Where the symbols take the units:
q565: %>q291, +>q371
q245: %>q519, +>q689
q388: %>q371, +>q291
q538: %>q689, +>q519
q119: %>q435, +>q152
q680: %>q364, +>q121
q813: %>q534, +>q177
q364: %>q721, +>q229
q622: %>q510, +>q40
q403: %>q851, +>q848
q705: %>q61, +>q343
q221: %>q388, +>q712
q721: %>q907, +>q379
q994: %>q146, +>q399
q371: %>q977, +>q565
q435: %>q668, +>q39
q345: %>q848, +>q851
q152: %>q680, +>q119
q177: %>q723, +>q813
q534: %>q565, +>q977
q842: %>q399, +>q146
q712: %>q349, +>q221
q379: %>q229, +>q721
q907: %>q813, +>q723
q848: %>q699, +>q403
q399: %>q622, +>q994
q723: %>q379, +>q907
q40: %>q994, +>q622
q319: %>q901, +>q748
q748: %>q842, +>q319
q121: %>q119, +>q680
q699: %>q245, +>q246
q291: %>q712, +>q388
q61: %>q345, +>q114
q510: %>q39, +>q668
q519: %>q54, +>q538
q668: %>q40, +>q510
q146: %>q319, +>q842
q54: %>q221, +>q349
q246: %>q403, +>q699
q847: %>q748, +>q901
q349: %>q538, +>q54
q114: %>q343, +>q61
q343: %>q847, +>q705
q229: %>q121, +>q364
q39: %>q152, +>q435
q851: %>q114, +>q345
q977: %>q177, +>q534
q901: %>q705, +>q847
q689: %>q246, +>q245

In the rows, zero is written as 164.

The rows follow the links: the fewer symbols apart two units are, the more alike their rows tend to be.

Each row is also shifted at random along 4 hidden directions that mean nothing.

One row for each unit, in no order:
Each row stands for one unit.
1:  125   154   157   142   172   148   182   158   126   123   139   156   146   153   158   133   206   188   173   172   155   129   211   142   177   135   165   119   198   172   113   149   193   146   185   125
2:  115   137   174   155   169   160   214   155   138   182   175   172   159   144   172   175   151   126   169   171   184   198   142   168   157   154   177   162   217   142   224   153   175   149   154   148
3:  211   175   160   159   155   171   157   176   166   119   154   173   166   186   154   145   170   194   178   165   133   154   176   141   173   152   180   134   169   149   133   179   178   174   172   171
4:  220   149   169   175   171   163   134   132   153   173   181   151   180   159   194   164   176   160   167   138   167   172   185   162   167   152   181   177   141   176   126   160   182   172   160   162
5:  224   162   163   176   174   171   175   147   152   181   176   167   180   170   168   174   141   143   166   143   172   189   162   171   164   163   176   178   157   154   189   169   156   173   175   156
6:  165   148   169   161   174   166   143   149   138   168   173   169   174   158   179   173   158   154   180   167   168   180   172   166   158   155   176   169   151   143   162   169   179   182   164   153
7:  131   180   171   176   149   178   146   185   167   150   156   189   174   166   161   173   154   171   185   183   151   157   152   194   142   187   161   157   138   144   148   185   150   179   146   183
8:  119   170   188   167   150   164   174   174   151   161   157   146   163   152   177   158   173   168   170   170   175   152   171   185   151   168   169   162   174   155   166   165   159   154   143   178
9:  151   151   177   159   162   165   102   129   145   174   182   136   180   155   189   172   161   160   173   156   176   170   189   174   153   160   184   196   109   157   139   173   171   194   161   165
10:  227   167   165   153   165   150   174   163   178   161   159   134   147   159   161   137   194   186   141   165   183   133   189   146   179   157   146   164   176   193   150   144   167   140   171   159
11:  184   177   154   158   161   162   132   157   140   125   153   164   171   176   158   139   178   194   181   168   147   136   197   154   174   156   175   141   135   155   101   177   174   174   181   148
12:  127   131   155   150   181   164   219   178   133   134   154   220   157   161   162   168   164   146   200   181   130   203   132   133   169   137   177   114   252   128   191   162   205   156   159   144
13:  169   157   173   163   168   175   148   198   159   155   143   168   162   166   167   189   178   184   189   187   138   143   178   185   141   173   142   143   167   159   124   171   167   179   152   157
14:   75   132   163   136   191   160   188   181   147   181   152   149   142   158   159   191   175   156   160   184   169   156   181   157   161   149   130   158   208   176   190   142   178   169   170   126
15:  210   199   151   158   134   167   131   172   199   128   164   199   170   183   137   134   132   180   170   188   145   169   129   143   165   172   173   169   121   149   168   197   151   174   162   212
16:  157   186   144   163   155   161   136   147   165   140   162   175   172   171   149   137   152   179   166   167   163   151   179   153   173   163   180   166   118   161   140   176   153   171   185   165
17:  118   164   157   168   171   171   166   157   153   161   173   172   176   189   158   168   145   160   167   145   151   187   169   149   175   145   181   165   172   146   181   180   173   187   186   154
18:  178   183   136   172   163   154   191   152   199   176   176   192   157   165   136   139   131   143   143   161   184   184   129   150   185   180   165   183   155   174   219   161   142   135   183   175
19:  177   171   155   173   168   171   140   152   170   164   186   187   182   184   169   174   138   152   170   146   153   201   141   156   172   162   188   181   139   146   182   185   163   187   173   180
20:  173   139   196   162   168   156   201   157   127   168   155   109   151   132   198   153   210   168   164   151   191   143   209   176   159   150   170   150   217   179   147   137   186   132   148   134
21:  179   145   163   151   175   157   171   173   174   190   167   143   147   153   157   176   179   161   143   175   177   155   178   160   170   160   140   178   181   195   178   143   161   160   168   152
22:  223   197   165   200   145   175   192   177   198   173   163   207   176   158   154   165   125   142   170   166   172   192   100   201   146   204   173   171   152   152   204   184   130   145   139   206
23:  216   178   162   174   153   177   109   187   200   178   168   179   177   178   155   196   144   177   170   180   150   160   145   191   145   196   145   190   101   168   151   183   140   199   149   197
24:  196   166   162   183   156   162   173   137   180   189   186   188   175   145   176   162   138   131   158   148   185   203   124   177   163   182   188   190   149   159   208   165   156   144   149   187
25:  263   158   155   154   168   157   186   181   195   173   159   174   144   153   154   162   175   159   150   185   171   162   141   153   173   167   142   163   195   184   194   148   165   138   156   172
26:  185   169   172   180   151   162   154   142   167   172   178   172   175   143   180   156   156   145   168   153   180   178   147   177   157   179   185   183   142   163   163   162   155   151   153   185
27:  254   186   155   176   158   165   150   155   159   144   158   177   179   179   156   149   157   180   169   154   152   156   176   166   168   167   176   160   137   156   133   177   160   173   180   165
28:  123   160   175   167   175   174   173   194   171   177   157   144   159   180   168   186   183   181   161   154   153   153   181   171   161   160   145   158   180   177   152   157   161   179   164   153
29:  168   156   144   150   179   159   146   168   186   159   167   173   148   155   157   158   179   174   159   184   160   159   161   141   181   164   153   166   160   189   147   155   173   157   170   168
30:  124   129   185   133   159   163   131   160   114   124   150   159   152   133   193   155   208   189   205   205   143   138   201   164   142   144   176   131   179   143    93   162   216   172   137   156
31:  124   173   174   175   157   177   165   191   181   174   165   153   173   180   160   185   164   177   163   161   155   160   159   180   156   176   154   166   163   165   172   173   147   177   154   175
32:  163   171   155   168   165   175   162   181   202   202   180   182   168   174   150   196   128   145   154   176   175   185   127   174   156   192   142   197   141   165   222   170   135   180   165   182
33:  209   156   152   139   159   159   181   185   183   144   152   190   137   157   143   151   174   169   165   210   156   160   137   142   169   161   147   144   196   170   181   157   177   146   153   177
34:  253   162   197   180   168   162   244   189   153   170   138   118   154   149   184   157   220   177   153   137   178   128   195   189   166   157   148   129   249   189   143   134   168   113   148   145
35:   75   174   187   164   147   168   138   145   155   178   176   132   175   148   179   159   157   159   160   167   192   160   175   186   149   171   177   194   127   157   172   173   157   170   150   178
36:  123   169   140   153   162   166   105   163   207   163   177   187   162   176   153   172   149   167   166   193   154   178   135   144   171   176   153   193   108   171   164   174   161   186   164   194
37:  236   182   156   178   167   171   196   169   176   161   165   176   174   188   155   160   156   163   158   135   154   176   152   150   182   157   173   152   188   155   190   170   160   162   181   169
38:  158   170   149   160   170   149   128   138   181   174   177   145   158   159   165   150   171   173   140   159   178   154   180   150   186   167   158   193   122   193   143   153   158   161   184   166
39:  197   150   145   155   172   165   172   195   200   162   161   209   150   173   151   180   163   164   169   190   139   181   122   143   169   170   143   151   192   176   183   160   168   160   156   180
40:  193   177   170   179   140   170   153   173   166   141   152   202   171   151   167   151   159   165   192   185   151   165   131   188   144   188   179   152   148   147   138   181   162   154   135   202
41:  167   202   149   165   140   173   140   163   195   146   176   189   175   194   141   143   127   174   162   172   154   177   139   145   174   172   178   179   121   148   185   195   145   184   173   201
42:  174   164   167   169   181   161   202   155   118   165   155   142   173   168   162   163   173   163   160   129   171   157   201   166   172   143   171   148   195   162   155   154   168   161   192   112
43:  181   157   165   167   171   174   143   196   187   168   160   164   163   180   162   190   184   188   168   170   138   154   171   167   164   167   147   160   164   180   131   166   161   180   158   172
44:  215   186   161   195   171   170   164   132   163   211   193   138   195   180   166   174   128   135   133   108   198   191   174   181   170   174   179   212   118   170   201   168   128   179   193   151
45:  161   168   185   163   152   173   170   200   165   144   148   155   160   168   169   169   192   190   183   175   142   141   176   177   152   168   153   139   189   163   131   170   170   166   141   174
46:  190   162   145   158   162   174   135   198   209   158   165   217   161   182   148   188   149   170   180   199   125   185   106   151   160   177   151   164   153   160   175   178   162   179   146   209
47:  173   167   175   177   162   171   167   184   156   167   148   155   170   164   169   182   183   179   176   164   152   143   182   192   149   177   148   150   166   167   131   163   157   169   152   156
48:  256   196   159   169   153   155   177   154   202   178   175   139   163   174   150   137   158   165   128   147   191   160   165   159   186   172   163   189   145   190   196   161   137   141   178   184
49:  188   139   166   163   174   160   194   151   152   158   169   199   161   149   182   163   175   144   185   167   161   195   137   155   166   160   178   144   214   154   175   156   190   142   153   163
50:   55   158   169   160   148   165   150   157   143   140   163   198   164   146   172   152   157   159   197   191   161   172   143   173   146   168   183   155   150   134   153   177   178   169   145   179

Some units, each with its row:
q848 25
q680 2
q39 20
q114 46
q901 15
q748 31
q977 22
q622 8
q54 23
q851 39
q40 17
q221 13
q319 41
q399 34
q534 42
q712 16

Row, symbols taken left to right, then the row they reach:
32 % % + + %: 47
28 % + + %: 45
7 + + + % + +: 11
36 + + % % + %: 33
27 % % + + %: 1
5 % + + +: 40
43 + % % % % %: 14
9 + % + % %: 6
48 % + % + %: 10

